Below is a small trained network, with its code and all its weights. Each question gives an input and a target symbol and asks what happens when units are switched off, that is, made to give their printed mean instead of their output.

import numpy as np


def w(rows, s, z=0):
    codes = np.array(rows[::2]) - 128.0
    scale = np.full(codes.shape[1], s)
    scale[-1] = z or s
    return codes * scale


def f(y):
    return y / 2 * (1 + np.tanh(0.7978845608 * (y + 0.044715 * y**3)))


def softmax(a):
    e = np.exp(a - a.max(-1, keepdims=True))
    return e / e.sum(-1, keepdims=True)


def log_softmax(a):
    a = a - a.max(-1, keepdims=True)
    return a - np.log(np.exp(a).sum(-1, keepdims=True))


def net(x, mask):
    ids = ['ΔΣβετψω'.index(c) for c in x.split()]
    T = len(ids)
    res = E[ids] + P[:T]
    u = 0
    for l in range(2):
        r = res
        for j in range(3):
            rows = slice(2 * j, 2 * j + 2)
            q, k, v = (r @ M[l][rows].T for M in (Q, K, V))
            z = softmax(np.where(np.tri(T) > 0, q @ k.T / 2**0.5, -1e9)) @ v
            o = O[l][rows]
            res = res + np.where(mask[u + j], z, o[:, -1]) @ o[:, :-1]
        u += 3
        y = f(res @ A[l][:, :-1].T + A[l][:, -1])
        res = res + np.where(mask[u : u + 4], y, B[l][:, -1]) @ B[l][:, :-1]
        u += 4
    return log_softmax(res[-1] @ U[:, :-1].T + U[:, -1])


Q, K, V, O, A, B = {}, {}, {}, {}, {}, {}
E = w([
[196,106,111,178,169,87,100,65],'Δ',
[136,76,254,99,84,139,155,94],'Σ',
[141,87,44,147,137,105,197,112],'β',
[217,193,71,95,122,130,90,128],'ε',
[147,119,77,87,156,169,83,186],'τ',
[170,148,137,157,108,218,123,85],'ψ',
[114,91,131,146,141,197,80,115],'ω',
],0.014)
P = w([
[117,149,170,224,254,229,178,178],'0',
[50,166,119,170,213,130,171,80],'1',
[69,142,101,169,174,126,156,105],'2',
[79,146,93,143,147,117,129,98],'3',
[89,131,86,146,123,117,123,111],'4',
[98,121,86,135,115,115,124,115],'5',
[111,111,78,130,102,118,123,120],'6',
[116,106,76,126,90,119,119,123],'7',
[127,98,73,116,82,122,128,123],'8',
[135,85,70,122,73,122,125,132],'9',
[138,80,70,115,67,123,131,130],'10',
[144,67,58,118,57,130,128,132],'11',
[145,83,71,75,71,123,132,119],'12',
[150,81,72,92,52,124,133,128],'13',
],0.0066)
Q[0] = w([
[71,131,106,145,124,213,190,159],'L0H1',
[140,145,132,99,119,64,159,249],'L0H1',
[105,115,30,90,160,84,102,210],'L0H2',
[11,31,241,67,83,127,135,172],'L0H2',
[36,167,62,143,87,165,182,90],'L0H3',
[75,141,113,97,43,95,158,138],'L0H3',
],0.012)
K[0] = w([
[68,82,134,164,135,118,92,152],'L0H1',
[104,145,111,64,201,94,154,216],'L0H1',
[113,130,12,72,213,104,145,229],'L0H2',
[9,55,187,114,119,135,91,184],'L0H2',
[111,146,61,120,117,155,184,163],'L0H3',
[90,133,146,117,81,111,196,173],'L0H3',
],0.011)
V[0] = w([
[211,205,135,207,49,83,141,112],'L0H1',
[96,149,203,249,164,170,132,44],'L0H1',
[132,82,137,109,141,97,44,114],'L0H2',
[255,137,140,61,128,7,192,168],'L0H2',
[107,122,37,240,202,104,162,161],'L0H3',
[52,213,59,115,112,175,62,194],'L0H3',
],0.0092)
O[0] = w([
[86,35,124,32,174,120,125,100,209],'L0H1',
[39,206,97,164,182,139,98,188,119],'L0H1',
[155,119,135,140,107,138,169,114,120],'L0H2',
[2,191,151,196,122,220,131,137,218],'L0H2',
[157,122,229,87,171,209,75,90,253],'L0H3',
[50,105,170,178,211,133,154,42,236],'L0H3',
],0.0051,0.003)
A[0] = w([
[147,230,154,168,125,164,124,170,45],'L0N1',
[35,73,134,85,173,133,123,233,92],'L0N2',
[62,108,239,137,126,160,123,70,3],'L0N3',
[87,107,76,190,171,4,174,75,62],'L0N4',
],0.015,0.0039)
B[0] = w([
[63,183,163,164,162,146,144,59,249],'L0N1',
[93,212,187,252,145,165,146,62,182],'L0N2',
[125,186,178,247,160,186,230,97,176],'L0N3',
[123,218,179,188,135,209,96,138,156],'L0N4',
],0.012,0.0012)
Q[1] = w([
[144,107,85,108,152,127,120,137],'L1H1',
[148,127,4,186,105,156,105,114],'L1H1',
[120,115,178,120,131,145,129,118],'L1H2',
[148,160,138,110,134,146,166,134],'L1H2',
[114,108,125,127,99,151,113,119],'L1H3',
[102,122,137,117,167,112,133,140],'L1H3',
],0.033)
K[1] = w([
[133,127,128,86,139,76,179,146],'L1H1',
[62,130,222,91,4,88,171,187],'L1H1',
[91,94,165,166,109,114,123,142],'L1H2',
[132,161,123,141,127,153,159,155],'L1H2',
[144,115,85,142,81,135,154,94],'L1H3',
[128,167,157,103,177,91,134,147],'L1H3',
],0.021)
V[1] = w([
[171,130,112,170,123,202,174,126],'L1H1',
[103,65,76,124,73,175,68,111],'L1H1',
[64,115,214,103,76,82,143,222],'L1H2',
[159,200,93,154,151,211,177,196],'L1H2',
[149,248,150,43,98,82,195,110],'L1H3',
[44,106,231,163,54,58,134,143],'L1H3',
],0.015)
O[1] = w([
[153,199,160,97,148,151,100,169,196],'L1H1',
[124,102,82,92,172,115,118,69,81],'L1H1',
[199,227,111,167,111,63,154,110,3],'L1H2',
[96,60,139,172,163,68,109,74,188],'L1H2',
[254,123,153,126,178,168,104,134,105],'L1H3',
[98,111,137,93,217,68,132,133,34],'L1H3',
],0.0095,0.018)
A[1] = w([
[147,41,85,84,104,109,103,134,199],'L1N1',
[54,214,136,122,91,67,135,168,27],'L1N2',
[61,233,182,237,201,215,136,94,2],'L1N3',
[43,235,183,230,202,250,117,109,164],'L1N4',
],0.014,0.002)
B[1] = w([
[117,207,244,143,130,72,115,192,168],'L1N1',
[58,31,230,115,150,38,144,80,138],'L1N2',
[116,124,109,47,64,241,6,235,213],'L1N3',
[174,137,89,167,169,13,254,37,254],'L1N4',
],0.008,0.042)
U = w([
[112,2,67,82,126,157,61,78,215],'Δ',
[94,128,205,247,195,81,167,39,180],'Σ',
[90,42,151,72,89,171,22,138,163],'β',
[128,81,149,115,118,111,111,100,3],'ε',
[130,71,150,130,115,115,120,113,17],'τ',
[163,133,153,171,112,122,143,132,93],'ψ',
[145,98,140,97,200,90,96,124,107],'ω',
],0.0051,0.004)

Each question gives the input, a string of symbols that net reads in full, and the target symbol t.
The units are the heads (2 rows each of Q, K, V and O) and the neurons (one row each of A and B). Each row of codes is followed by its name. A weight is (code - 128) times the scale printed after its matrix; where a second scale follows, it is the last column's (O, A, B and U).
mask holds one flag per unit, layer by layer, with each layer's heads first. A switched-off unit (its flag False) gives its mean, the last column of its rows in O or B, instead of its output. The means were averaged over made-up inputs and are rounded, as every weight is.
A unit's drop is (log p(t) with every unit on - log p(t) with that unit switched off) / (log p(t) with every unit on - log p(t) with every unit switched off).
most important unit: the unit with the biggest drop
top k neurons: the k neurons with the biggest drops, biggest first
heads that matter: for each layer, one digit per head in row order, 1 if its drop is at least 0.15 and else 0, layers parted by /
input Δ ψ ω ε ε τ Δ ω ψ, target Σ: heads that matter : 110 / 100
input ω Σ τ ε ε ε ε ω ε Δ ε, target ψ: most important unit : L0H3
input ω ε β, target Δ: heads that matter : 010 / 010
input ω β τ ε, target Δ: top 4 neurons : (L1N3 L0N1 L1N1 L1N4)
input ω ε τ ε ε ω ε Σ ε ω ε ε ω τ, target ψ: heads that matter : 100 / 100
input ε ε ω τ, target Δ: heads that matter : 010 / 000
input τ ε ψ ε ε ω ψ ω Δ ε ε Δ Δ, target β: heads that matter : 101 / 100
input ω Δ ε Σ ω Δ ψ Σ ε, target Σ: top 4 neurons : (L1N3 L0N1 L1N1 L0N3)
input ε β ψ β Δ ω ψ Δ τ ω ε ψ ε β, target β: top 4 neurons : (L1N4 L0N3 L0N2 L0N1)
input ψ ε τ ε ω ψ ω ε β ω ψ ψ, target β: heads that matter : 010 / 100
input τ ω ε, target Δ: top 3 neurons : (L1N3 L1N4 L0N1)
input ε ε ε Δ ε τ, target Δ: top 2 neurons : (L0N2 L1N3)
input Δ ψ ω ω ε β ε Δ ψ τ Δ, target β: heads that matter : 001 / 100
input ε ω ω ε Σ ω ε ε ε ε ω, target ψ: top neuron : (L0N3)
input ε ε ε τ ε ε τ ω ε Σ ε ω ε Σ, target Σ: top 2 neurons : (L1N3 L0N3)
input ω Σ ε ε ε ε Δ, target ψ: top 3 neurons : (L1N4 L1N3 L0N3)
input ε ω ε Δ ε τ ω ω ε ε ε ε ω Σ, target ψ: heads that matter : 111 / 010
input τ ε ω ε ε τ τ ε Σ τ ε β, target ψ: heads that matter : 111 / 100
input ε ε ε ε τ τ, target Σ: heads that matter : 101 / 100
input ω τ Δ ω ε ε ω ε ω Δ ψ ε τ ψ, target Σ: heads that matter : 000 / 100
input Σ Δ β, target ω: top neuron : (L1N3)
input ε τ ω ε, target Σ: top 3 neurons : (L1N3 L0N3 L1N1)
input ε ε Δ τ ε Δ Δ ε ω τ, target Σ: heads that matter : 100 / 100
input ε ω β ε Δ ε ε β ε ψ, target Δ: heads that matter : 011 / 000
input Σ Σ Δ ω ε ε Σ ω ψ ε Σ ω Σ β, target Σ: top 2 neurons : (L1N3 L0N1)
input ε Δ ε ε ψ, target Δ: heads that matter : 001 / 000
input Σ ω τ, target ω: top 2 neurons : (L1N3 L1N4)
